Here is a tiny trained network, its code and every weight. The questions are about switching its units off for an input and a class, where a switched-off unit gives its printed mean instead of its output.

import numpy as np


def w(rows, s, z=0):
    codes = np.array(rows[::2]) - 128.0
    scale = np.full(codes.shape[1], s)
    scale[-1] = z or s
    return codes * scale


def f(y):
    return np.maximum(y, 0)


def log_softmax(a):
    a = a - a.max(-1, keepdims=True)
    return a - np.log(np.exp(a).sum(-1, keepdims=True))


def net(x, mask):
    res = np.array(x, float).reshape(1, 6) / 4 @ E
    y = f(res @ A[0][:, :-1].T + A[0][:, -1])
    res = res + np.where(mask, y, B[0][:, -1]) @ B[0][:, :-1]
    return log_softmax(res[-1] @ U[:, :-1].T + U[:, -1])


A, B = {}, {}
E = w([
[52,50,255,35],'x0',
[135,123,135,168],'x1',
[130,125,137,130],'x2',
[124,134,121,102],'x3',
[45,75,57,150],'x4',
[36,213,173,150],'x5',
],0.0065)
A[0] = w([
[95,162,109,78,170],'N1',
[111,47,79,152,108],'N2',
[170,113,139,147,198],'N3',
[99,70,132,50,87],'N4',
[124,101,216,107,80],'N5',
[61,175,162,101,160],'N6',
[255,119,171,93,148],'N7',
[114,165,116,86,94],'N8',
[190,144,68,121,139],'N9',
[137,157,35,161,79],'N10',
[75,100,95,71,77],'N11',
[206,15,116,115,72],'N12',
[171,116,95,163,108],'N13',
[97,90,80,129,74],'N14',
[81,88,160,64,97],'N15',
[207,5,83,89,69],'N16',
[73,69,55,126,86],'N17',
[187,164,178,116,154],'N18',
[165,135,168,142,63],'N19',
[60,78,96,180,56],'N20',
[125,71,207,58,65],'N21',
[108,112,107,123,56],'N22',
[231,170,122,201,30],'N23',
[114,180,175,175,112],'N24',
[167,107,135,139,160],'N25',
[130,118,120,144,3],'N26',
[55,55,75,181,88],'N27',
[179,55,92,87,78],'N28',
[84,58,92,152,94],'N29',
[156,235,70,107,55],'N30',
[159,165,220,166,95],'N31',
],0.0099,0.0035)
B[0] = w([
[79,162,146,142,178],'N1',
[104,201,140,100,196],'N2',
[146,135,128,129,179],'N3',
[185,96,121,161,224],'N4',
[186,44,94,149,219],'N5',
[63,104,18,129,228],'N6',
[122,223,148,48,225],'N7',
[63,140,127,114,143],'N8',
[131,76,71,154,201],'N9',
[196,28,108,141,205],'N10',
[186,166,91,139,185],'N11',
[26,170,7,211,219],'N12',
[141,91,106,128,177],'N13',
[187,188,172,17,166],'N14',
[166,103,78,154,239],'N15',
[49,214,40,199,235],'N16',
[209,186,236,58,202],'N17',
[169,212,171,18,194],'N18',
[182,167,159,91,146],'N19',
[147,210,218,49,187],'N20',
[169,53,82,185,255],'N21',
[90,185,148,57,136],'N22',
[134,111,76,91,206],'N23',
[93,184,50,158,179],'N24',
[98,173,122,69,167],'N25',
[186,94,172,66,128],'N26',
[212,200,190,21,216],'N27',
[34,206,33,210,195],'N28',
[238,174,210,113,194],'N29',
[163,3,43,195,191],'N30',
[123,154,45,42,185],'N31',
],0.005,0.0059)
U = w([
[133,196,133,116,253],'0',
[189,254,173,56,50],'1',
[8,219,103,171,130],'2',
[177,34,125,177,44],'3',
[118,160,138,137,142],'4',
],0.0088,0.0029)

Each question gives the input, the list of numbers given to net, and the class t.
The units are the neurons (one row each of A and B). Each row of codes is followed by its name. A weight is (code - 128) times the scale printed after its matrix; where a second scale follows, it is the last column's (A, B and U).
mask holds one flag per neuron, in row order. A switched-off neuron (its flag False) gives its mean, the last column of its row in B, instead of its output. The means were averaged over made-up inputs and are rounded, as every weight is.
A unit's drop is (log p(t) with every unit on - log p(t) with that unit switched off) / (log p(t) with every unit on - log p(t) with every unit switched off).
The circuit of an input: a set's keep is (log p(t) with only the set's units on - log p(t) with every unit switched off) / (log p(t) with every unit on - log p(t) with every unit switched off). Starting from the 12 units with the biggest drops (on a tie, the unit counted first), units are removed one at a time, each time the one whose removal leaves the highest keep (on an exact tie, the one counted first), for as long as the keep stays at least 0.8.
units of the circuit, in order: the units of the circuit, biggest drop first
most important unit: the unit with the biggest drop
k most important neurons: the k neurons with the biggest drops, biggest first
drop of u: that unit's drop, to one decimal
input [6,3,5,-7,7,-3], class 1: most important unit : N27
input [-8,-3,-2,6,-2,7], class 3: units of the circuit, in order : N30, N10
input [-8,4,-7,3,6,4], class 3: units of the circuit, in order : N10, N30
input [-5,-5,6,6,7,-4], class 1: units of the circuit, in order : N17, N27
input [-7,3,0,-2,8,5], class 1: units of the circuit, in order : N27, N20, N17
input [-8,-4,-4,-3,7,5], class 3: 2 most important neurons : N10, N30
input [-7,5,-2,-4,7,-6], class 1: units of the circuit, in order : N27, N17
input [-7,-4,-5,6,4,-8], class 2: 2 most important neurons : N16, N28
input [3,-6,-3,-3,-6,-7], class 2: 2 most important neurons : N12, N16
input [4,5,8,-7,8,-6], class 1: drop of N11 : 0.0
input [-8,5,0,-6,1,5], class 3: drop of N30 : 0.2
input [-4,5,-6,0,-2,-6], class 2: drop of N10 : -0.1
